Below are the code and all the weights of a small trained network. Each question names an input and a target symbol and asks about switching units off, where a switched-off unit gives its printed mean instead of its output.

import numpy as np


def w(rows, s, z=0):
    codes = np.array(rows[::2]) - 128.0
    scale = np.full(codes.shape[1], s)
    scale[-1] = z or s
    return codes * scale


def f(y):
    return np.maximum(y, 0)


def softmax(a):
    e = np.exp(a - a.max(-1, keepdims=True))
    return e / e.sum(-1, keepdims=True)


def log_softmax(a):
    a = a - a.max(-1, keepdims=True)
    return a - np.log(np.exp(a).sum(-1, keepdims=True))


def net(x, mask):
    ids = ['αγδεζμξτφ'.index(c) for c in x.split()]
    T = len(ids)
    res = E[ids] + P[:T]
    r = res
    for j in range(2):
        rows = slice(4 * j, 4 * j + 4)
        q, k, v = (r @ M[0][rows].T for M in (Q, K, V))
        z = softmax(np.where(np.tri(T) > 0, q @ k.T / 4**0.5, -1e9)) @ v
        o = O[0][rows]
        res = res + np.where(mask[j], z, o[:, -1]) @ o[:, :-1]
    y = f(res @ A[0][:, :-1].T + A[0][:, -1])
    res = res + np.where(mask[2:6], y, B[0][:, -1]) @ B[0][:, :-1]
    return log_softmax(res[-1] @ U[:, :-1].T + U[:, -1])


Q, K, V, O, A, B = {}, {}, {}, {}, {}, {}
E = w([
[196,184,218,148,195,138],'α',
[71,85,114,98,98,88],'γ',
[145,110,167,70,64,84],'δ',
[42,133,127,109,61,129],'ε',
[118,207,168,106,68,88],'ζ',
[38,126,142,1,177,180],'μ',
[159,49,107,186,189,12],'ξ',
[151,189,60,72,152,149],'τ',
[159,134,219,190,84,184],'φ',
],0.02)
P = w([
[214,241,250,179,254,8],'0',
[81,39,91,130,106,184],'1',
[85,72,94,128,85,183],'2',
[115,78,84,125,112,169],'3',
[110,144,85,128,100,160],'4',
[170,78,152,128,81,169],'5',
[149,131,90,103,128,136],'6',
],0.0072)
Q[0] = w([
[150,117,150,190,183,178],'head 0',
[137,124,11,209,216,123],'head 0',
[115,135,163,112,183,173],'head 0',
[109,141,107,52,102,40],'head 0',
[150,88,69,132,95,2],'head 1',
[157,78,189,214,177,123],'head 1',
[54,80,188,73,42,146],'head 1',
[67,143,127,79,80,126],'head 1',
],0.0079)
K[0] = w([
[93,57,89,151,126,187],'head 0',
[165,78,44,105,35,98],'head 0',
[124,111,62,38,133,164],'head 0',
[140,198,95,48,203,23],'head 0',
[64,164,160,108,64,13],'head 1',
[103,120,140,180,14,129],'head 1',
[240,120,176,118,148,39],'head 1',
[58,190,254,115,94,68],'head 1',
],0.0075)
V[0] = w([
[82,162,108,130,88,124],'head 0',
[114,128,209,176,146,123],'head 0',
[143,207,138,124,83,111],'head 0',
[73,121,195,101,121,156],'head 0',
[162,127,148,124,78,115],'head 1',
[128,118,150,4,84,142],'head 1',
[197,36,142,123,139,69],'head 1',
[137,113,136,130,55,78],'head 1',
],0.013)
O[0] = w([
[108,90,157,162,1,136,96],'head 0',
[174,133,84,128,96,146,244],'head 0',
[138,47,154,157,107,201,254],'head 0',
[178,204,154,155,136,61,152],'head 0',
[80,149,77,221,192,144,189],'head 1',
[140,110,190,114,213,96,164],'head 1',
[73,214,153,153,118,129,173],'head 1',
[92,99,95,226,150,113,180],'head 1',
],0.0082,0.006)
A[0] = w([
[44,201,126,24,198,26,87],'neuron 0',
[62,74,181,120,82,112,203],'neuron 1',
[90,187,254,34,176,148,27],'neuron 2',
[117,119,120,113,100,180,6],'neuron 3',
],0.006,0.0025)
B[0] = w([
[180,59,87,159,69,110,255],'neuron 0',
[107,205,254,93,185,153,219],'neuron 1',
[154,119,162,218,152,113,235],'neuron 2',
[171,176,63,85,196,111,158],'neuron 3',
],0.0086,0.0046)
U = w([
[210,109,86,18,154,205,245],'α',
[100,173,174,108,131,95,167],'γ',
[121,227,188,164,254,163,196],'δ',
[113,99,202,117,54,120,86],'ε',
[183,60,146,208,69,237,90],'ζ',
[170,131,165,87,88,65,44],'μ',
[110,164,118,87,49,67,4],'ξ',
[101,138,207,56,170,197,160],'τ',
[182,92,34,191,138,145,173],'φ',
],0.0075,0.0019)

Each question gives the input, a string of symbols that net reads in full, and the target symbol t.
The units are the heads (4 rows each of Q, K, V and O) and the neurons (one row each of A and B). Each row of codes is followed by its name. A weight is (code - 128) times the scale printed after its matrix; where a second scale follows, it is the last column's (O, A, B and U).
mask holds one flag per unit, heads first, then neurons. A switched-off unit (its flag False) gives its mean, the last column of its rows in O or B, instead of its output. The means were averaged over made-up inputs and are rounded, as every weight is.
A unit's drop is (log p(t) with every unit on - log p(t) with that unit switched off) / (log p(t) with every unit on - log p(t) with every unit switched off).
The circuit of an input: a set's keep is (log p(t) with only the set's units on - log p(t) with every unit switched off) / (log p(t) with every unit on - log p(t) with every unit switched off). Starting from all 6 units, units are removed one at a time, each time the one whose removal leaves the highest keep (on an exact tie, the one counted first), for as long as the keep stays at least 0.8.
circuit, biggest first: the units of the circuit, biggest drop first
k most important neurons: the k neurons with the biggest drops, biggest first
drop when u is switched off: that unit's drop, to one decimal
input τ ζ τ ζ, target τ: circuit, biggest first => head 0; neuron 1; neuron 0
input μ γ φ ζ, target μ: circuit, biggest first => head 1; head 0
input φ δ φ ζ, target φ: circuit, biggest first => head 0; head 1
input φ δ ζ ζ, target φ: most important neuron => neuron 1
input α ε α ζ μ, target α: circuit, biggest first => head 1; neuron 3
input τ τ γ φ ζ, target τ: circuit, biggest first => head 0; neuron 1; head 1
input μ ζ γ, target μ: circuit, biggest first => head 0; head 1
input ξ ζ α μ, target ξ: circuit, biggest first => head 1; head 0
input ξ δ α γ δ ζ, target ξ: circuit, biggest first => head 1; head 0; neuron 1
input τ μ γ, target τ: circuit, biggest first => neuron 1; head 0
input φ ξ ξ μ ε, target φ: 2 most important neurons => neuron 1; neuron 3
input μ δ φ τ ζ μ ε, target μ: circuit, biggest first => head 1; head 0
input τ ε ζ τ τ τ ε, target τ: 2 most important neurons => neuron 1; neuron 0
input ξ α φ ε ζ, target ξ: circuit, biggest first => head 1
input φ ε τ ε, target φ: drop when head 0 is switched off => 0.9
input ζ ζ ζ δ ε, target ζ: drop when head 1 is switched off => 0.5
input δ μ φ τ μ, target δ: drop when neuron 2 is switched off => 0.5
